Each row has a name. Each question is about the rows just above it. Places in a row count from 1.

[ -76 -105   -8   31  -39   29   61  -76   35  -68   81  -43    1   56
  -27   71  -60]  pami
[-101  -46  -26  -66   59   40   54    3  -47    3  -74  -77  -39  -69
  -54   16  -82]  kili
[  38 -101  -97   36 -100 -106   -2   35    4  -16   30   88   96 -100
   41  -16 -100]  tebor
[   9  -44   32   69  -68   69  -59   85    1  -11  -13 -101  -14   50
  -27  -14   20]  kuzuv
[   9  -44   32   69  -68   69  -59   85    1  -11  -13 -101  -14   69
  -61  -58  -36]  pero
[ -57  -42   -2  -22    1  -96  -24    2 -108    1 -104   36   59  -23
    5   86  -77]  kof
[ 85 -68  -6 -19  20  23 100  40  84 -11 -40 -97 -98  98 -25 -98 -15]  lugim
[105 -57 -10  17  16 -27 -84  24  30 -57  36 -69 -49 -12   4  68  44]  Ranif
One entry of kili was changed: [-100  -46  -26  -66   59   40   54    3  -47    3  -74  -77  -39  -69
  -54   16  -82]. Where, and from what? : 1, [-101]
Every place of [-100] in tebor: : 5 14 17
key -> tag
[-47] -> Q_197
[84] -> Q_73
[40] -> Q_503
Join lugim by its entry at place 9: : Q_73

[ 12  -9  30  77 -14 -16 -12] : supo
[ 10 -10 -33  31 -12 -19  56] : robek
[  4 112  50 -46 -56  30 -21] : Naki
[  -9   15  -30 -103   12  -19  -14] : zol
[ 26 -21  62 -25  73   1   1] : fedur
[ 13 -38 -32  57 -76   1 -17] : Papet
[  2   4  51 -10  60 -53   4] : lifa
One entry of zol was changed: [  -9   15  -30 -103   12  -18  -14]. Where, and from what? : 6, [-19]
tags:
[62] -> Q_348
[30] -> Q_327
[1] -> Q_401
[-19] -> Q_766
[2] -> Q_88
The tag of fedur, keyed by place 6: : Q_401
At which places does fedur hold [1]? : 6 7
Whose row is [  2   4  51 -10  60 -53   4]? : lifa
Where do [ 26 -21  62 -25  73   1   1] appear? : fedur

[-62  17 -13 -61  13 -24   5 -23 -55  23 -24  22 -26  -3 -35   7  15 -57
  25  20  23  18   9  -2   8  26  11   6 -27 -17 -58  14  11  21  12   8
   9  -3 -13]  bapif
[ 34   4   0  34  -7  19 -10 -24  31   4 -23  -2 -24   9  22  -2   6  32
   5   3   5   4  -2  13 -11   5   2 -11 -25  17  28   2   0   6   2   3
  -9   6  -1]  Zofer
[ 21  -3  18  20   9   0  14 -25  14  -9 -22   0 -24  -6   3  -6  -5  15
 -20  -6 -17 -10   7  -8  13 -13  -5  15 -24   4  17  -9  -7  -9  -5   1
  12  -1  18]  Gemo
[ 80 -23  21  77   0  27  -7 -29  66 -27 -20  -5 -26   2  41  -6 -21  69
 -31 -24 -26 -14 -14   2   0 -30  -5 -62 -24  35  73 -10  -6 -11  -5   8
   3  10  14]  Seg
[-63   5 -22 -62  -3 -34   9   9 -63   4   5  -9   8 -10 -46   1   3 -63
   3 -63   3  -6   5 -10 -63   5   0   8   6 -36 -68  -4  -1 -13   0 -12
   0 -10  -4]  kilob
[-37  -2 -17 -34   3 -22   1  11 -29  -4  12   9  12 -12 -22   2  -7 -29
   2  -4   0   6  -1  -9  -1  -5   1  -1  13 -15 -39   4   3  11   1   0
   0  -2  -5]  ves
One entry of Gemo was changed: [ 21  -3  18  20   9   0  15 -25  14  -9 -22   0 -24  -6   3  -6  -5  15
 -20  -6 -17 -10   7  -8  13 -13  -5  15 -24   4  17  -9  -7  -9  -5   1
  12  -1  18]. Where, and from what? : 7, [14]
Places of [-63] in row kilob: : 1 9 18 20 25
tags:
[3] -> Q_952
[2] -> Q_460
[9] -> Q_360
[13] -> Q_934
[-7] -> Q_145
[-34] -> Q_289
[0] -> Q_791
[4] -> Q_322
The tag of ves, keyed by place 5: : Q_952
Whose row is [-37  -2 -17 -34   3 -22   1  11 -29  -4  12   9  12 -12 -22   2  -7 -29
   2  -4   0   6  -1  -9  -1  -5   1  -1  13 -15 -39   4   3  11   1   0
   0  -2  -5]? : ves

[-26  -9 111  -8  51 -19  -4   1  39   5 -53  48  10 -74 -38 -27 -36  -8
  -3 -14  25]  Saruk
[ -6   6  -7   7  -5   1   1  -1  -3  -2 -19  -6   1  -8   3  -6  -2   8
  -1  -5   7]  fal
[ -6   6  -7   7  -5   1   1  -1  -3  -2 -19  -6   1  -8   3  -6  -3   8
   3  -5   7]  losa
[-26  -9 111  -8  51 -19  -4   1  39   5 -53  48  10 -74 -38 -27 -36  -8
  -3 -23  -2]  Naz
Every place of [-1] in fal: : 8 19
Where does [-25  -9 111  -8  51 -19  -4   1  39   5 -53  48  10 -74 -38 -27 -36  -8
  -3 -14  25] differ from Saruk, and what was there? : 1, [-26]
Where does [ -6   6  -7   7  -5   1   1  -1  -3  -2 -19  -6   1  -8   2  -6  -2   8
  -1  -5   7] differ from fal, and what was there? : 15, [3]

[ 45   8 -23   8 -36   8] : sipa
[  6 -21 -12 -12 -10 -32] : Gabo
[ 23 -20 -37 -20 -44  16] : non
[ 39 -33 -33  -9 -33  -9] : pafi
[ 46 -62 -24 -21 -38 -35] : Badit
[ 14 -31 -33  -3  -1  15] : Tavo
[ 13 -31 -25  -6  -2  20] : vas
[ 16 -33 -23 -20 -18  30] : vigu
[ 27 -42 -27  -8 -31   9] : mopun
[ 45 -69 -24 -21 -35 -12] : zup
[ 26 -43 -26 -20 -29  -2] : linuz
tags:
[-25] -> Q_655
[-27] -> Q_428
[-23] -> Q_967
[-26] -> Q_305
Look up the entry of linuz at place 3 in the table: : Q_305
At which places does pafi hold [-9]? : 4 6
Places of [8] in row sipa: : 2 4 6

[ -5 -14   3   3] : midof
[ -56 -107   -5   57] : nadib
[-42 -44 -41 -37] : Tez
Changed midof: [ -6 -14   3   3]. Place and old value: : 1, [-5]
Changed Tez: [-43 -44 -41 -37]. Place and old value: : 1, [-42]
One entry of nadib was changed: [ -56 -107   -6   57]. Where, and from what? : 3, [-5]
One entry of midof was changed: [ -5 -14   4   3]. Where, and from what? : 3, [3]

[-16  17 -30   3   6 -24 -63 -39 -27  12 -61 -34   2   1 -10 -36 -32   9
 -47  13 -15 -28 -66 -72  11 -70 -65  21   6 -54 -46 -46  -6 -10] = niza
[ -6 -25 -15 -14 -25  -9  -1  -3 -19 -23   0 -11 -12 -20 -20  -2 -17 -16
  -3 -18 -18 -14  -5  -7 -21  -9  -2 -19 -12  -6  -9 -13 -23 -17] = kod
[-16  19 -42   6   5 -29 -78 -47 -39  12 -76 -42   5   1 -15 -39 -45  12
 -58  15 -21 -37 -83 -93  15 -93 -81  28  10 -68 -59 -64 -12 -15] = raz
[ 14 -65 -61 -24 -64   2  42  31 -37 -61  46  -3 -12 -42 -42  37 -27  39
  31 -61 -34 -14 -64  23 -45  11 -61 -44 -14  20   9 -12 -56 -65] = Bazet
[ -9 -24 -24 -17 -21 -11   2  -5 -22 -32  -3  -6 -15 -18 -16   9 -18 -21
  -8 -24 -17 -10   6   2 -10 -12  -2 -24 -17  -5  -8 -21 -29 -22] = badu
key -> tag
[-10] -> Q_511
[-33] -> Q_973
[-9] -> Q_495
[-27] -> Q_253
[-32] -> Q_516
Look up the entry of niza at place 17 in the table: : Q_516
Whose row is [-16  19 -42   6   5 -29 -78 -47 -39  12 -76 -42   5   1 -15 -39 -45  12
 -58  15 -21 -37 -83 -93  15 -93 -81  28  10 -68 -59 -64 -12 -15]? : raz
At which places does Bazet hold [-64]? : 5 23
One entry of niza was changed: [-16  17 -30   3   6 -24 -63 -39 -27  12 -61 -34   2   1 -10 -36 -32   9
 -47  13 -15 -28 -66 -72  11 -70 -64  21   6 -54 -46 -46  -6 -10]. Where, and from what? : 27, [-65]
Every place of [-61] in Bazet: : 3 10 20 27
Whose row is [-16  17 -30   3   6 -24 -63 -39 -27  12 -61 -34   2   1 -10 -36 -32   9
 -47  13 -15 -28 -66 -72  11 -70 -65  21   6 -54 -46 -46  -6 -10]? : niza

[-57 -71  10  37 -44 -22  16   1  35 -14  16   0 -47 -69 -85   1 -47 -75
 -37  36  71  54  -6 -21  11  24 -29   3  32  19  18 -23 -13  24  -7 -24
 -47 -45 -13   9  30  38  60 -10  54  17  24 -11  55  49 -13  12  91  48
  36 -37 -17 -40  34 -13 -72   4]  led
[  6 -66 -35  17 -47 -33  12  -6 -23 -28 -32  -2   0 -31 -46   4  -6 -63
 -50 -22 -20   1 -19 -34 -29 -17  17   1   3   9 -27  30 -21 -13 -19 -13
 -25  -3 -22 -18 -30 -26 -42 -31 -29 -35 -18 -34  -6  -5 -20 -13 -20  -1
 -38 -47  13 -28 -38   9 -17 -16]  Dulu
[ 22 -41 -28  56  -5  17  34  29  19 -39  28  28  74  -1  45  63  55 -41
 -59  17   3  20  14  24  27  18  44  46  38   4   6  96  24  45  29  16
 -12  14  25  12  14  25  -6  15  -1 -13  23  28  28  21  30  34  -9  27
 -55 -15  85   4  -1  51   7  25]  Pef
Every place of [-1] in Pef: : 14 45 59
Table of tags by key:
[35] -> Q_90
[-38] -> Q_320
[-2] -> Q_912
[-1] -> Q_798
[34] -> Q_640
[-39] -> Q_752
Look up the entry of Pef at place 59 in the table: : Q_798
Every place of [23] in Pef: : 47
Places of [-13] in row led: : 33 39 51 60
[ 22 -41 -28  56  -5  17  34  29  19 -39  28  28  74  -1  45  63  55 -41
 -59  17   3  20  14  24  27  18  44  46  38   4   6  96  24  45  29  16
 -12  14  25  12  14  25  -6  15  -1 -13  23  28  28  21  30  34  -9  27
 -55 -15  85   4  -1  51   7  25] is in which row? : Pef
Places of [54] in row led: : 22 45
Changed Pef: [ 22 -41 -28  56  -5  17  34  29  19 -39  28  28  74  -1  45  63  55 -41
 -59  17   3  20  14  24  27  18  44  46  38   4   6  96  24  45  29  16
 -12  14  25  12  14  25  -6  15  -1 -13  23  28  28  21  30  34  -9  27
 -55 -15  86   4  -1  51   7  25]. Place and old value: : 57, [85]

[-56  13  83 -87  82  23  65  -8  80   8 -47 -30 -22 -65 -21]  gev
[-72 -33 -70  99 -87  39 -48  14 -36  13  22  82  57  63  59]  sedi
[ 22  52  84 -50  85 -76  59  37 -50 -50 -63 -63 -64 -63 -63]  mapiv
[ 58 -21 -83  26 -88   2 -71  13 -78  29  20 -16 -20  48  11]  voma
[ 58  11  23  26  26  11  -7  13  19  11 -37  29  27 -36  16]  lop
[-67  15  13 -70  -1 -38 -25 -27  10 -28 -35 -16  25 -74 -36]  Tiz
[-87   5 -10 107  -7   2 -19 -40 -18  34  24  94  27  87  84]  nirik
[-50 107 103  51 105 -21  96   0  85 -11 -15  51  13  51  36]  ped
Table of tags by key:
[-87] -> Q_399
[-48] -> Q_224
[-47] -> Q_598
[82] -> Q_326
[81] -> Q_782
[-7] -> Q_759
[83] -> Q_99
Join gev by its entry at place 5: : Q_326
Where does [ 22  52  84 -50  85 -76  59  37 -49 -50 -63 -63 -64 -63 -63] differ from mapiv, and what was there? : 9, [-50]
Where does [ 58  11  23  26  26  11  -7  13  19  11 -37  30  27 -36  16] differ from lop, and what was there? : 12, [29]
Places of [11] in row lop: : 2 6 10
The row with [ 58  11  23  26  26  11  -7  13  19  11 -37  29  27 -36  16] is : lop
Every place of [-63] in mapiv: : 11 12 14 15

[-60   9  -8 -36 -25  61 -44 -36 -23 -22 -41  14 -52]  pav
[-19 -55  17  10   8 -12  66 -23  15 -26  42  -8  16]  Tezig
[-19 -55  17  10   8 -12  66 -23  15 -26   8 -26 -41]  bedod
[-19 -55  17  10   8 -44  66 -23  15 -26  42  -8   9]  Mivat
Where does [-60   9  -8 -37 -25  61 -44 -36 -23 -22 -41  14 -52] differ from pav, and what was there? : 4, [-36]
Where does [-19 -56  17  10   8 -12  66 -23  15 -26   8 -26 -41] differ from bedod, and what was there? : 2, [-55]
Every place of [8] in bedod: : 5 11
Changed bedod: [-19 -55  17  10   8 -12  66 -23  15 -26   8 -25 -41]. Place and old value: : 12, [-26]

[103  28   4   1  -1  16   6  13  16   2   2   4 -22  -2  -1   2] : Pasi
[103  28   4   1  -1  16   6  13  16   2   2   4  23   8   4   9] : med
[103  28   4   1  -1   8   6  13  16   2   2   4  23   8   4   9] : zif
Where does [103  28   4   1  -1  16   6  13  17   2   2   4 -22  -2  -1   2] differ from Pasi, and what was there? : 9, [16]
Table of tags by key:
[-22] -> Q_977
[23] -> Q_304
[2] -> Q_720
Look up the entry of med at place 13 in the table: : Q_304
Which row holds [103  28   4   1  -1   8   6  13  16   2   2   4  23   8   4   9]? : zif
Where does [103  28   4   1  -1  16   6  13  16   2   2   4 -21  -2  -1   2] differ from Pasi, and what was there? : 13, [-22]
Whose row is [103  28   4   1  -1  16   6  13  16   2   2   4  23   8   4   9]? : med
The row with [103  28   4   1  -1  16   6  13  16   2   2   4 -22  -2  -1   2] is : Pasi

[  1  -1 -56  40 -85] -> Pifub
[ 5 31  8 35 -7] -> muvi
[  3 -12  -8  -8  -8] -> Senet
[ 5 31  8  8  5] -> Zal
[ 1 -1  1  6  1] -> Sofu
At which places does Zal hold [5]? : 1 5
Places of [-8] in row Senet: : 3 4 5

[ 26  33  22 -25  -3  18 -16   3  17] : mav
[-28  -8 -10   4  -8   9   3   3  -5] : lefem
[-10 -17  -7  20   3 -21 -23   5 -24] : lifu
[ -3  14  55   7  36 -41  10 -13 -62] : daku
Where does [-28  -8 -10   4  -8   9   3   4  -5] differ from lefem, and what was there? : 8, [3]
key -> tag
[55] -> Q_471
[36] -> Q_709
[26] -> Q_476
[-3] -> Q_619
Join daku by its entry at place 1: : Q_619
The row with [-28  -8 -10   4  -8   9   3   3  -5] is : lefem
One entry of lifu was changed: [-10 -17  -7  20   4 -21 -23   5 -24]. Where, and from what? : 5, [3]
Every place of [9] in lefem: : 6

[-40 -96 -10  -4] -> dibet
[-58  40 -32   7] -> vepon
[-60  40  40  13] -> fufi
[-16   9  25 -88] -> Dab
[-11 -30 -23 -43] -> Zoza
[-31 -31 -10 -24] -> ligag
At which places does fufi hold [40]? : 2 3
Table of tags by key:
[-58] -> Q_901
[-16] -> Q_28
[-32] -> Q_774
[-57] -> Q_232
[-11] -> Q_453
[-31] -> Q_131
Look up the entry of vepon at place 1 in the table: : Q_901
Where does [-60  40  40  14] differ from fufi, and what was there? : 4, [13]
Whose row is [-11 -30 -23 -43]? : Zoza
At which places does vepon hold [-32]? : 3
Every place of [-31] in ligag: : 1 2
Changed Dab: [-16   9  26 -88]. Place and old value: : 3, [25]

[-28 -16  27 -29  15  42 -63  17 -30 -55] = modu
[-28 -16  27 -29  15  42 -63  17 -30  -5] = fes
[ -1 -47  25 -41 -14  48 -32  28  49 -89] = Zeso
[ -1 -47  25 -41 -14  48 -32  28  59  56] = penu
[ -1 -47  25 -41 -14  48 -20 -34 -11   3] = Per
Table of tags by key:
[48] -> Q_463
[4] -> Q_922
[-5] -> Q_301
[56] -> Q_247
[-89] -> Q_633
[3] -> Q_480
[-55] -> Q_661
[57] -> Q_679
[25] -> Q_313
Look up the entry of penu at place 10 in the table: : Q_247
Whose row is [ -1 -47  25 -41 -14  48 -32  28  59  56]? : penu

[ 38 -91  53 -34] : Rade
[-91 -91 -91 -91] : tup
[ -12  -54 -108   99] : memin
[-38  19 -24  11] : vipo
Where does [-91 -91 -91 -90] differ from tup, and what was there? : 4, [-91]
Places of [-91] in row tup: : 1 2 3 4

[ 23  49 -35 108  23] -> Lun
[39 39 39 39 39] -> nasen
[ 36  51 -39 106   6] -> miza
[-39  69  69  69 -39] -> Kebot
Every place of [69] in Kebot: : 2 3 4
Changed Kebot: [-39  69  69  69 -38]. Place and old value: : 5, [-39]
Table of tags by key:
[-40] -> Q_735
[38] -> Q_514
[-39] -> Q_251
[39] -> Q_787
Join nasen by its entry at place 3: : Q_787
One entry of miza was changed: [ 36  51 -39 105   6]. Where, and from what? : 4, [106]
Changed Lun: [ 23  49 -34 108  23]. Place and old value: : 3, [-35]
Places of [39] in row nasen: : 1 2 3 4 5
At which places does Lun hold [-35]? : 3

[-24 -11 -23  65 -20 -67  33 -11  49] = Kubo
[-35 -26  14   2 -32  44  -1  30  43] = Nup
[ 49  -6  13  20 -17 -35  25 -39  36] = lurok
[-35  24 -63  31  44 -82  -8 -17   6] = Gisuk
[ 23   4  43 -77   2  92 -44  -5 -31] = Zusi
[ 59   7  48 -47 -13   7   2   7  48] = sapus
[ 15  27 -30  17  32 -69  -1 -43 -20] = pelat
[  69   30   53 -103   30   56  -45  -68  -60] = letar
[ 16  22  24 -47  39 -37  20 -78  11] = sagup
[ 89  38  37 -75  36  19 -32 -69 -84] = razik
[-43 -33  14  30 -43  22  29  32  62] = pupab
tags:
[-17] -> Q_403
[-24] -> Q_112
[49] -> Q_667
[23] -> Q_484
[-35] -> Q_891
[-39] -> Q_222
Look up the entry of lurok at place 1 in the table: : Q_667
[ 15  27 -30  17  32 -69  -1 -43 -20] is in which row? : pelat
At which places does sapus hold [48]? : 3 9
Changed razik: [ 89  38  37 -76  36  19 -32 -69 -84]. Place and old value: : 4, [-75]
Changed Zusi: [ 23   4  43 -77   2  92 -44  -6 -31]. Place and old value: : 8, [-5]
Whose row is [ 59   7  48 -47 -13   7   2   7  48]? : sapus

